Here is a tiny trained network, its code and every weight. The questions are about switching its units off for an input and a target symbol, where a switched-off unit gives its printed mean instead of its output.

import numpy as np


def w(rows, s, z=0):
    codes = np.array(rows[::2]) - 128.0
    scale = np.full(codes.shape[1], s)
    scale[-1] = z or s
    return codes * scale


def f(y):
    return np.maximum(y, 0)


def softmax(a):
    e = np.exp(a - a.max(-1, keepdims=True))
    return e / e.sum(-1, keepdims=True)


def log_softmax(a):
    a = a - a.max(-1, keepdims=True)
    return a - np.log(np.exp(a).sum(-1, keepdims=True))


def net(x, mask):
    ids = ['αβεζημξπστφψ'.index(c) for c in x.split()]
    T = len(ids)
    res = E[ids] + P[:T]
    r = res
    for j in range(2):
        rows = slice(2 * j, 2 * j + 2)
        q, k, v = (r @ M[0][rows].T for M in (Q, K, V))
        z = softmax(np.where(np.tri(T) > 0, q @ k.T / 2**0.5, -1e9)) @ v
        o = O[0][rows]
        res = res + np.where(mask[j], z, o[:, -1]) @ o[:, :-1]
    y = f(res @ A[0][:, :-1].T + A[0][:, -1])
    res = res + np.where(mask[2:10], y, B[0][:, -1]) @ B[0][:, :-1]
    return log_softmax(res[-1] @ U[:, :-1].T + U[:, -1])


Q, K, V, O, A, B = {}, {}, {}, {}, {}, {}
E = w([
[61,55,71,100,85,55],'α',
[155,253,91,27,102,169],'β',
[22,116,105,121,69,133],'ε',
[124,213,197,79,46,91],'ζ',
[183,99,130,68,170,81],'η',
[201,101,131,113,23,47],'μ',
[210,190,137,120,88,65],'ξ',
[95,28,148,46,142,147],'π',
[39,120,134,108,161,175],'σ',
[141,188,11,105,69,100],'τ',
[70,69,106,160,179,56],'φ',
[200,208,176,100,116,137],'ψ',
],0.022)
P = w([
[142,16,9,206,85,254],'0',
[106,171,114,75,99,92],'1',
[111,176,96,76,82,100],'2',
[94,167,112,74,106,87],'3',
[100,178,114,65,94,87],'4',
[108,181,104,69,98,84],'5',
[106,174,100,67,106,92],'6',
[105,170,88,73,97,94],'7',
[95,173,94,68,92,92],'8',
[99,169,98,63,97,89],'9',
[95,157,110,63,116,81],'10',
[90,171,95,74,105,93],'11',
],0.0083)
Q[0] = w([
[116,88,200,252,117,140],'h1',
[176,140,131,193,148,188],'h1',
[171,89,165,190,165,170],'h2',
[101,164,56,17,118,58],'h2',
],0.013)
K[0] = w([
[96,201,155,51,167,36],'h1',
[132,178,122,27,143,80],'h1',
[105,121,149,29,113,2],'h2',
[160,73,73,218,84,229],'h2',
],0.0091)
V[0] = w([
[218,139,162,24,114,31],'h1',
[199,233,70,182,47,61],'h1',
[114,74,124,173,121,10],'h2',
[4,163,102,27,2,31],'h2',
],0.0066)
O[0] = w([
[134,108,213,33,32,87,3],'h1',
[33,159,155,81,243,17,77],'h1',
[51,148,2,102,73,105,101],'h2',
[52,147,228,163,70,116,166],'h2',
],0.0066,0.0062)
A[0] = w([
[190,142,137,213,81,8,29],'n1',
[117,176,135,234,125,122,7],'n2',
[165,70,64,191,123,197,50],'n3',
[98,84,121,49,42,53,116],'n4',
[97,71,73,111,243,229,2],'n5',
[128,1,129,179,97,38,154],'n6',
[80,61,141,37,139,211,111],'n7',
[224,142,118,110,121,31,150],'n8',
],0.007,0.0033)
B[0] = w([
[96,154,14,218,106,129,181],'n1',
[105,146,126,98,178,234,148],'n2',
[124,147,190,93,94,3,255],'n3',
[161,124,121,110,83,174,249],'n4',
[158,126,53,167,142,120,191],'n5',
[104,143,248,60,162,108,208],'n6',
[133,146,73,221,141,209,191],'n7',
[199,73,110,177,175,240,228],'n8',
],0.0071,0.007)
U = w([
[47,105,115,176,79,153,32],'α',
[181,150,209,184,195,158,251],'β',
[76,147,109,246,203,207,79],'ε',
[123,155,203,145,84,109,106],'ζ',
[128,9,86,80,164,218,190],'η',
[114,55,117,37,91,65,14],'μ',
[139,155,102,40,195,159,24],'ξ',
[178,57,149,184,69,99,175],'π',
[184,148,102,252,194,98,114],'σ',
[98,144,116,168,227,13,244],'τ',
[134,126,2,134,164,61,92],'φ',
[204,65,100,82,246,117,161],'ψ',
],0.006,0.0034)

Each question gives the input, a string of symbols that net reads in full, and the target symbol t.
The units are the heads (2 rows each of Q, K, V and O) and the neurons (one row each of A and B). Each row of codes is followed by its name. A weight is (code - 128) times the scale printed after its matrix; where a second scale follows, it is the last column's (O, A, B and U).
mask holds one flag per unit, heads first, then neurons. A switched-off unit (its flag False) gives its mean, the last column of its rows in O or B, instead of its output. The means were averaged over made-up inputs and are rounded, as every weight is.
A unit's drop is (log p(t) with every unit on - log p(t) with that unit switched off) / (log p(t) with every unit on - log p(t) with every unit switched off).
The circuit of an input: a set's keep is (log p(t) with only the set's units on - log p(t) with every unit switched off) / (log p(t) with every unit on - log p(t) with every unit switched off). Starting from all 10 units, units are removed one at a time, each time the one whose removal leaves the highest keep (on an exact tie, the one counted first), for as long as the keep stays at least 0.8.
circuit, biggest first: the units of the circuit, biggest drop first
top k neurons: the k neurons with the biggest drops, biggest first
which heads matter: for each layer, one digit per head in row order, 1 if its drop is at least 0.15 and else 0, layers parted by /
drop when u is switched off: that unit's drop, to one decimal
input φ α π ζ τ β ε β, target φ: circuit, biggest first -> [h2, n6]
input φ τ ε τ φ ψ β σ φ ψ β σ, target φ: which heads matter -> 11
input β φ π β φ, target β: top 2 neurons -> [n6, n3]
input ε τ φ, target ε: circuit, biggest first -> [h1, n2]
input α π ε ξ ε σ, target α: circuit, biggest first -> [h2]
input ψ ψ ξ ε μ τ ψ ε φ ψ, target ψ: circuit, biggest first -> [h2, h1, n8]
input ζ ε ε φ π π μ φ ψ β ψ, target ζ: circuit, biggest first -> [h2, h1]
input ε φ τ ε, target ε: top 2 neurons -> [n2, n3]
input ε ψ ζ φ η ε β α ξ π ε φ, target ε: circuit, biggest first -> [h1, h2]
input ψ β τ τ ψ η η τ α τ φ, target ψ: top 2 neurons -> [n3, n8]
input ξ β φ α ε β ψ ζ α π α, target μ: which heads matter -> 10
input σ π π ε ε φ φ ε τ μ, target σ: top 3 neurons -> [n1, n8, n4]
input π τ τ π ξ σ τ ε τ β ζ, target π: drop when h1 is switched off -> 0.9
input μ β τ ζ μ, target μ: drop when n4 is switched off -> 0.1
input τ φ φ ξ φ β ε, target τ: drop when h1 is switched off -> 1.4
input η μ σ μ β ε μ τ σ η, target η: drop when n3 is switched off -> 0.2
input τ φ μ μ ψ ξ, target τ: circuit, biggest first -> [h1]
